Below is a small trained network, with its code and all its weights. Each question gives an input and a class and asks what happens when units are switched off, that is, made to give their printed mean instead of their output.

import numpy as np


def w(rows, s, z=0):
    codes = np.array(rows[::2]) - 128.0
    scale = np.full(codes.shape[1], s)
    scale[-1] = z or s
    return codes * scale


def f(y):
    return np.maximum(y, 0)


def log_softmax(a):
    a = a - a.max(-1, keepdims=True)
    return a - np.log(np.exp(a).sum(-1, keepdims=True))


def net(x, mask):
    res = np.array(x, float).reshape(1, 7) / 4 @ E
    y = f(res @ A[0][:, :-1].T + A[0][:, -1])
    res = res + np.where(mask, y, B[0][:, -1]) @ B[0][:, :-1]
    return log_softmax(res[-1] @ U[:, :-1].T + U[:, -1])


A, B = {}, {}
E = w([
[128,130,129,126,125,128,130,128],'x0',
[130,129,155,33,199,124,255,145],'x1',
[17,91,228,177,130,102,135,133],'x2',
[114,145,110,48,163,19,69,65],'x3',
[203,226,231,197,157,71,136,95],'x4',
[132,120,128,132,129,127,133,119],'x5',
[149,96,125,113,5,24,170,178],'x6',
],0.0076)
A[0] = w([
[117,178,113,62,147,85,117,104,103],'n0',
[107,138,124,85,141,65,87,78,52],'n1',
[105,61,65,118,114,159,122,135,56],'n2',
[82,50,99,74,119,173,120,142,123],'n3',
[131,112,127,138,110,113,56,115,89],'n4',
[119,137,134,85,119,97,88,88,64],'n5',
[124,125,126,124,129,73,80,105,141],'n6',
[82,123,158,155,115,112,101,136,90],'n7',
[119,126,105,176,90,147,2,116,83],'n8',
[12,107,198,140,142,93,158,134,93],'n9',
[217,172,47,91,124,132,127,131,133],'n10',
[189,190,220,197,123,80,156,81,76],'n11',
[160,92,130,130,81,69,138,172,59],'n12',
[131,121,147,105,235,181,122,93,153],'n13',
[156,135,162,170,90,198,165,152,59],'n14',
[31,95,193,164,138,99,107,131,89],'n15',
[156,144,132,158,85,206,196,162,156],'n16',
[137,128,128,162,113,125,91,157,91],'n17',
[130,149,147,124,112,93,112,62,76],'n18',
[63,112,90,86,120,142,126,157,58],'n19',
[101,139,139,146,202,168,103,103,44],'n20',
[116,132,120,124,171,144,109,80,69],'n21',
[210,196,177,150,164,112,139,145,81],'n22',
[136,118,148,90,86,87,176,160,173],'n23',
[164,93,155,103,43,34,181,154,50],'n24',
[115,132,119,130,108,116,140,127,248],'n25',
[79,166,117,91,157,137,187,125,62],'n26',
[137,116,170,40,197,125,221,151,74],'n27',
[113,107,119,80,153,69,118,99,198],'n28',
],0.011)
B[0] = w([
[105,82,113,194,146,86,117,196,173],'n0',
[95,125,49,189,188,129,130,194,160],'n1',
[87,114,84,67,161,94,132,95,174],'n2',
[73,127,122,95,118,70,107,67,214],'n3',
[120,118,127,179,111,80,192,105,164],'n4',
[110,102,64,170,176,161,167,170,147],'n5',
[115,114,168,173,156,134,127,159,182],'n6',
[186,115,109,115,145,146,167,95,158],'n7',
[193,170,140,189,43,82,227,36,220],'n8',
[254,85,73,80,177,138,90,146,201],'n9',
[219,77,149,58,182,158,85,144,210],'n10',
[41,108,71,37,122,102,127,59,220],'n11',
[119,189,79,105,94,248,183,170,163],'n12',
[113,203,183,131,63,231,105,165,229],'n13',
[91,99,63,165,194,103,143,209,166],'n14',
[215,81,101,55,158,174,115,156,195],'n15',
[96,67,148,223,193,67,71,173,220],'n16',
[120,131,140,143,151,86,176,106,152],'n17',
[111,109,87,132,148,116,121,136,153],'n18',
[77,123,65,72,100,79,101,75,161],'n19',
[105,188,83,120,67,230,169,155,164],'n20',
[104,131,94,154,98,183,149,198,151],'n21',
[74,121,45,48,121,80,82,65,190],'n22',
[114,187,193,142,112,189,106,132,210],'n23',
[110,198,87,119,72,236,152,187,196],'n24',
[113,166,248,105,119,131,44,95,247],'n25',
[147,138,114,163,102,140,200,85,152],'n26',
[182,108,123,215,59,12,251,50,204],'n27',
[102,117,184,195,157,118,95,170,220],'n28',
],0.0079,0.011)
U = w([
[59,128,84,68,111,101,125,80,73],'0',
[188,143,135,190,84,94,209,88,111],'1',
[120,196,117,136,88,209,137,164,68],'2',
[254,98,105,88,152,146,109,147,95],'3',
[87,107,118,210,169,103,119,190,74],'4',
[127,145,194,135,114,121,93,116,252],'5',
[127,150,199,139,120,126,92,115,237],'6',
],0.013,0.012)

Each question gives the input, the list of numbers given to net, and the class t.
The units are the neurons (one row each of A and B). Each row of codes is followed by its name. A weight is (code - 128) times the scale printed after its matrix; where a second scale follows, it is the last column's (A, B and U).
mask holds one flag per neuron, in row order. A switched-off neuron (its flag False) gives its mean, the last column of its row in B, instead of its output. The means were averaged over made-up inputs and are rounded, as every weight is.
A unit's drop is (log p(t) with every unit on - log p(t) with that unit switched off) / (log p(t) with every unit on - log p(t) with every unit switched off).
The circuit of an input: a set's keep is (log p(t) with only the set's units on - log p(t) with every unit switched off) / (log p(t) with every unit on - log p(t) with every unit switched off). Starting from the 12 units with the biggest drops (on a tie, the unit counted first), units are removed one at a time, each time the one whose removal leaves the highest keep (on an exact tie, the one counted first), for as long as the keep stays at least 0.8.
circuit, biggest first: the units of the circuit, biggest drop first
top k neurons: the k neurons with the biggest drops, biggest first
drop when u is switched off: that unit's drop, to one decimal
input [5,3,8,0,-3,6,0], class 3: circuit, biggest first -> n9
input [7,2,8,-4,2,0,-3], class 3: top 2 neurons -> n9; n15
input [1,6,8,4,8,6,4], class 0: top 2 neurons -> n11; n22
input [-1,1,8,-6,-8,-3,-8], class 0: top 2 neurons -> n3; n19
input [6,4,-6,-3,-3,8,-5], class 5: top 4 neurons -> n9; n13; n15; n16
input [-1,7,7,-3,2,-7,5], class 1: top 2 neurons -> n27; n10
input [2,3,0,7,5,-7,1], class 4: circuit, biggest first -> n0; n1
input [-5,-4,-5,-1,7,-3,-5], class 0: top 2 neurons -> n22; n11
input [1,6,3,-1,7,5,-3], class 0: top 3 neurons -> n11; n22; n8
input [5,-8,-2,6,-7,7,5], class 1: top 3 neurons -> n8; n11; n4
input [7,5,6,-3,-5,-5,7], class 2: top 3 neurons -> n24; n12; n23
input [0,2,5,0,7,-1,6], class 0: top 3 neurons -> n11; n22; n13
input [3,-1,6,-2,0,-4,-6], class 2: top 3 neurons -> n13; n20; n10
input [-7,7,7,-2,-2,-1,-1], class 1: circuit, biggest first -> n27
input [5,-6,7,-7,-5,7,-3], class 3: circuit, biggest first -> n15; n9
input [-5,0,5,-4,3,3,3], class 3: circuit, biggest first -> n9; n15
input [3,7,8,4,8,-3,-1], class 0: drop when n11 is switched off -> 1.4
input [-8,7,-4,-2,0,8,-8], class 2: drop when n27 is switched off -> -0.3
input [7,-7,8,8,5,3,-8], class 2: drop when n21 is switched off -> 0.1
input [-6,6,1,-4,0,0,-8], class 2: circuit, biggest first -> n13
